Here is a tiny trained network, its code and every weight. The questions are about switching its units off for an input and a target symbol, where a switched-off unit gives its printed mean instead of its output.

import numpy as np


def w(rows, s, z=0):
    codes = np.array(rows[::2]) - 128.0
    scale = np.full(codes.shape[1], s)
    scale[-1] = z or s
    return codes * scale


def f(y):
    return np.maximum(y, 0)


def softmax(a):
    e = np.exp(a - a.max(-1, keepdims=True))
    return e / e.sum(-1, keepdims=True)


def log_softmax(a):
    a = a - a.max(-1, keepdims=True)
    return a - np.log(np.exp(a).sum(-1, keepdims=True))


def net(x, mask):
    ids = ['γδζθλστφψω'.index(c) for c in x.split()]
    T = len(ids)
    res = E[ids] + P[:T]
    u = 0
    for l in range(2):
        r = res
        for j in range(3):
            rows = slice(2 * j, 2 * j + 2)
            q, k, v = (r @ M[l][rows].T for M in (Q, K, V))
            z = softmax(np.where(np.tri(T) > 0, q @ k.T / 2**0.5, -1e9)) @ v
            o = O[l][rows]
            res = res + np.where(mask[u + j], z, o[:, -1]) @ o[:, :-1]
        u += 3
        y = f(res @ A[l][:, :-1].T + A[l][:, -1])
        res = res + np.where(mask[u : u + 8], y, B[l][:, -1]) @ B[l][:, :-1]
        u += 8
    return log_softmax(res[-1] @ U[:, :-1].T + U[:, -1])


Q, K, V, O, A, B = {}, {}, {}, {}, {}, {}
E = w([
[249,121,183,111,130,100,111,111,83,134,68,86],'γ',
[104,141,152,81,134,106,149,160,149,69,109,144],'δ',
[75,93,106,71,167,125,105,87,117,87,156,130],'ζ',
[122,108,184,163,216,137,127,119,92,138,86,251],'θ',
[154,186,143,127,203,130,172,127,75,163,94,43],'λ',
[93,158,121,137,93,141,117,50,155,63,88,112],'σ',
[113,100,190,83,107,147,132,84,191,207,113,142],'τ',
[95,179,102,183,51,140,156,141,102,146,49,104],'φ',
[74,131,56,98,107,139,146,117,133,119,93,143],'ψ',
[145,194,96,153,147,123,117,188,141,192,165,202],'ω',
],0.017)
P = w([
[116,89,137,182,115,145,115,145,152,114,134,83],'0',
[111,143,96,134,156,16,81,82,97,157,111,144],'1',
[107,197,140,85,127,174,95,196,188,122,109,157],'2',
[155,49,131,127,113,106,200,139,182,119,126,76],'3',
[176,94,124,132,101,253,107,59,17,103,164,142],'4',
[122,204,163,49,129,169,134,189,172,145,126,159],'5',
[175,41,128,95,116,100,240,134,176,134,138,78],'6',
[139,150,81,119,181,38,83,55,88,206,145,145],'7',
[129,197,154,48,135,177,124,186,183,148,122,155],'8',
],0.014)
Q[0] = w([
[133,149,138,118,167,127,126,148,205,122,109,102],'0.h0',
[140,109,126,140,113,238,134,157,113,103,164,116],'0.h0',
[173,167,122,142,184,139,64,94,107,177,126,176],'0.h1',
[107,62,147,123,92,96,182,111,147,127,124,24],'0.h1',
[192,81,135,125,157,113,188,88,134,177,109,126],'0.h2',
[134,255,117,133,159,166,11,135,110,136,144,184],'0.h2',
],0.013)
K[0] = w([
[143,182,86,132,145,143,179,165,169,81,151,113],'0.h0',
[82,151,128,111,154,40,67,122,155,158,102,117],'0.h0',
[79,83,104,197,117,104,87,112,138,37,72,132],'0.h1',
[245,131,113,76,122,151,165,94,136,230,154,98],'0.h1',
[179,111,128,132,154,135,179,74,119,205,173,123],'0.h2',
[30,112,71,171,85,97,53,109,145,29,116,69],'0.h2',
],0.012)
V[0] = w([
[56,143,82,106,136,156,62,167,135,174,213,3],'0.h0',
[231,104,42,135,123,73,82,150,76,53,118,117],'0.h0',
[75,131,81,160,183,125,214,144,119,58,141,121],'0.h1',
[88,41,171,112,2,100,97,112,168,148,143,207],'0.h1',
[114,153,88,211,156,129,154,145,140,98,196,222],'0.h2',
[210,169,34,98,64,96,64,167,121,99,205,27],'0.h2',
],0.0054)
O[0] = w([
[160,109,144,106,156,131,254,76,144,185,113,148,139],'0.h0',
[108,51,137,122,143,125,127,169,111,134,71,99,63],'0.h0',
[71,94,189,135,84,100,144,124,116,127,139,146,185],'0.h1',
[143,142,142,128,184,166,194,88,157,165,118,173,103],'0.h1',
[144,137,159,97,71,86,196,84,145,143,148,177,6],'0.h2',
[149,69,117,76,106,132,64,146,155,135,72,175,58],'0.h2',
],0.0092,0.0022)
A[0] = w([
[80,126,54,121,102,171,116,127,156,175,147,179,119],'0.n0',
[155,119,132,181,137,102,143,87,51,173,97,66,35],'0.n1',
[159,84,173,221,102,137,105,92,172,200,134,74,21],'0.n2',
[144,199,211,132,153,154,130,230,147,175,147,177,13],'0.n3',
[126,73,250,102,193,160,89,144,214,124,149,154,51],'0.n4',
[236,65,133,203,153,79,107,103,123,84,153,137,1],'0.n5',
[186,206,101,113,140,134,63,94,87,133,118,131,90],'0.n6',
[139,143,99,100,73,1,118,111,150,147,150,57,83],'0.n7',
],0.0077,0.0027)
B[0] = w([
[106,95,195,114,102,88,195,157,86,123,157,110,196],'0.n0',
[72,83,161,132,127,163,65,139,214,146,135,215,207],'0.n1',
[167,210,53,119,161,159,76,127,75,80,82,180,165],'0.n2',
[171,14,54,177,156,167,120,141,163,101,93,92,254],'0.n3',
[73,114,115,128,82,35,129,156,107,89,160,4,204],'0.n4',
[60,192,42,139,105,148,194,133,175,134,216,79,160],'0.n5',
[60,141,212,125,105,76,166,99,128,161,139,132,215],'0.n6',
[89,76,146,208,204,156,135,116,129,84,104,253,206],'0.n7',
],0.0076,0.0058)
Q[1] = w([
[128,180,87,121,140,81,97,118,94,173,124,175],'1.h0',
[148,126,144,121,104,231,108,117,52,111,174,105],'1.h0',
[144,106,135,107,87,249,151,151,84,102,181,141],'1.h1',
[109,116,154,99,130,123,165,151,163,103,108,73],'1.h1',
[104,123,88,122,175,44,138,114,157,128,103,145],'1.h2',
[151,131,102,82,135,144,140,158,167,87,79,166],'1.h2',
],0.011)
K[1] = w([
[73,150,142,108,109,223,139,85,25,115,84,121],'1.h0',
[62,154,119,100,174,33,125,91,133,102,37,132],'1.h0',
[31,177,64,125,179,45,137,152,190,161,91,183],'1.h1',
[123,121,161,35,182,139,156,153,139,137,103,61],'1.h1',
[180,91,198,99,85,255,180,159,70,97,194,78],'1.h2',
[123,176,143,81,149,127,145,198,172,129,119,150],'1.h2',
],0.0087)
V[1] = w([
[135,175,239,204,184,192,110,174,151,202,83,127],'1.h0',
[213,89,188,56,254,82,60,159,135,114,246,140],'1.h0',
[133,145,183,89,131,152,123,32,181,6,52,88],'1.h1',
[125,136,133,122,62,192,49,93,182,172,116,109],'1.h1',
[191,153,125,112,97,188,109,119,177,148,182,102],'1.h2',
[174,173,226,82,79,145,168,236,151,51,84,140],'1.h2',
],0.0061)
O[1] = w([
[176,77,144,93,126,125,129,160,177,156,220,163,176],'1.h0',
[138,170,77,141,163,101,120,136,136,76,111,249,104],'1.h0',
[254,152,193,160,145,98,22,85,145,106,150,112,208],'1.h1',
[166,95,180,158,128,213,191,138,169,54,139,85,66],'1.h1',
[124,123,149,140,131,203,135,192,77,117,125,124,3],'1.h2',
[148,125,106,120,94,201,65,132,89,231,230,139,47],'1.h2',
],0.0087,0.0037)
A[1] = w([
[174,138,60,66,99,157,96,198,202,78,85,84,11],'1.n0',
[172,184,232,86,113,127,95,97,95,116,124,176,89],'1.n1',
[176,157,71,184,93,163,158,215,146,139,108,109,104],'1.n2',
[156,169,154,143,55,135,146,189,129,143,119,107,2],'1.n3',
[68,208,154,115,118,119,159,100,127,125,191,147,115],'1.n4',
[107,162,93,141,168,94,97,106,98,108,90,254,11],'1.n5',
[150,180,145,54,52,169,110,132,181,171,97,128,61],'1.n6',
[226,110,147,202,112,95,101,80,98,99,101,60,53],'1.n7',
],0.0084,0.0055)
B[1] = w([
[108,129,75,178,59,122,141,48,32,213,162,132,196],'1.n0',
[192,109,99,199,64,119,183,139,86,100,177,143,182],'1.n1',
[143,142,113,67,132,49,111,70,184,90,140,159,198],'1.n2',
[2,202,72,116,153,120,106,147,35,126,75,231,135],'1.n3',
[90,167,119,145,113,152,139,218,73,100,164,130,199],'1.n4',
[186,142,114,96,108,198,140,156,172,173,161,61,254],'1.n5',
[59,94,148,211,217,172,198,121,107,147,71,165,156],'1.n6',
[141,133,190,41,152,152,164,186,49,163,117,196,208],'1.n7',
],0.0088,0.006)
U = w([
[152,143,54,175,98,173,45,71,46,162,193,106,171],'γ',
[85,233,185,31,53,71,34,215,151,90,187,69,173],'δ',
[49,156,151,134,152,4,92,43,94,146,78,162,37],'ζ',
[120,142,130,240,118,134,179,118,88,49,200,110,78],'θ',
[135,25,112,181,135,172,29,229,125,40,71,108,253],'λ',
[159,111,176,112,105,105,120,152,60,128,129,143,54],'σ',
[203,209,98,99,193,185,135,127,171,113,101,29,242],'τ',
[65,127,113,76,137,224,129,182,94,163,126,148,64],'φ',
[123,60,172,143,32,130,158,132,161,139,162,3,43],'ψ',
[124,78,159,72,68,111,114,74,232,130,177,250,113],'ω',
],0.0055,0.0033)

Each question gives the input, a string of symbols that net reads in full, and the target symbol t.
The units are the heads (2 rows each of Q, K, V and O) and the neurons (one row each of A and B). Each row of codes is followed by its name. A weight is (code - 128) times the scale printed after its matrix; where a second scale follows, it is the last column's (O, A, B and U).
mask holds one flag per unit, layer by layer, with each layer's heads first. A switched-off unit (its flag False) gives its mean, the last column of its rows in O or B, instead of its output. The means were averaged over made-up inputs and are rounded, as every weight is.
A unit's drop is (log p(t) with every unit on - log p(t) with that unit switched off) / (log p(t) with every unit on - log p(t) with every unit switched off).
The circuit of an input: a set's keep is (log p(t) with only the set's units on - log p(t) with every unit switched off) / (log p(t) with every unit on - log p(t) with every unit switched off). Starting from the 12 units with the biggest drops (on a tie, the unit counted first), units are removed one at a time, each time the one whose removal leaves the highest keep (on an exact tie, the one counted first), for as long as the keep stays at least 0.8.
units of the circuit, in order: the units of the circuit, biggest drop first
unit that matters most: the unit with the biggest drop
k most important neurons: the k neurons with the biggest drops, biggest first
top k neurons in layer l: the k neurons of layer l with the biggest drops, biggest first
heads that matter: for each layer, one digit per head in row order, 1 if its drop is at least 0.15 and else 0, layers parted by /
input τ θ θ ζ σ λ γ λ, target σ: units of the circuit, in order : (1.h1; 1.n7)
input θ ω ω λ θ, target φ: units of the circuit, in order : (1.h1)
input σ τ φ ζ θ, target θ: top 2 neurons in layer 1 : (1.n1; 1.n4)
input ζ θ ω ψ, target ω: units of the circuit, in order : (0.h2; 1.h0)
input ω ζ δ δ, target ω: heads that matter : 001 / 000
input τ θ φ φ γ γ δ, target γ: heads that matter : 011 / 000
input ω ψ λ λ τ τ ψ φ ψ, target φ: units of the circuit, in order : (1.n6; 1.h2)
input λ ζ σ φ, target λ: units of the circuit, in order : (0.n7; 0.h1)
input τ ζ ψ δ, target τ: heads that matter : 011 / 000
input ζ δ τ ψ θ σ ζ, target θ: heads that matter : 001 / 000
input λ ψ ζ γ ζ, target ζ: units of the circuit, in order : (1.h2; 1.h0; 1.n5)
input σ θ ω φ λ τ φ ζ, target ω: heads that matter : 000 / 100
input ψ φ ω φ τ ψ τ λ, target θ: heads that matter : 100 / 010
input τ ψ ψ ψ, target τ: units of the circuit, in order : (0.h1; 0.h2)
input ψ φ δ ω σ, target ψ: units of the circuit, in order : (1.h0)
input ψ γ φ σ, target γ: units of the circuit, in order : (1.n0; 0.h2; 0.h1)
input ζ λ ψ ω λ γ φ, target γ: units of the circuit, in order : (0.h2; 1.n0; 0.h1)
input ψ θ θ ψ φ γ λ φ, target ψ: heads that matter : 000 / 110
input φ ζ γ ζ δ, target τ: units of the circuit, in order : (1.n5; 1.h0; 1.h2)
input φ ω φ λ τ θ δ ψ ω, target ω: heads that matter : 000 / 100
input ζ ω λ ψ λ θ ζ λ, target ω: unit that matters most : 0.n1
input λ ζ ψ ω σ φ ζ ζ, target σ: units of the circuit, in order : (1.h1; 1.n7; 1.h0)
input γ ζ ζ ζ ψ, target τ: heads that matter : 000 / 101
input δ ζ τ ζ ζ, target τ: units of the circuit, in order : (1.n5; 1.h0; 1.h2)
input ζ ω θ ω σ ψ θ γ ω, target ω: units of the circuit, in order : (0.n3; 1.n2; 1.h0)
input ψ σ ζ θ τ, target σ: 2 most important neurons : (1.n7; 1.n1)
input γ ω φ ω φ, target φ: unit that matters most : 1.h1
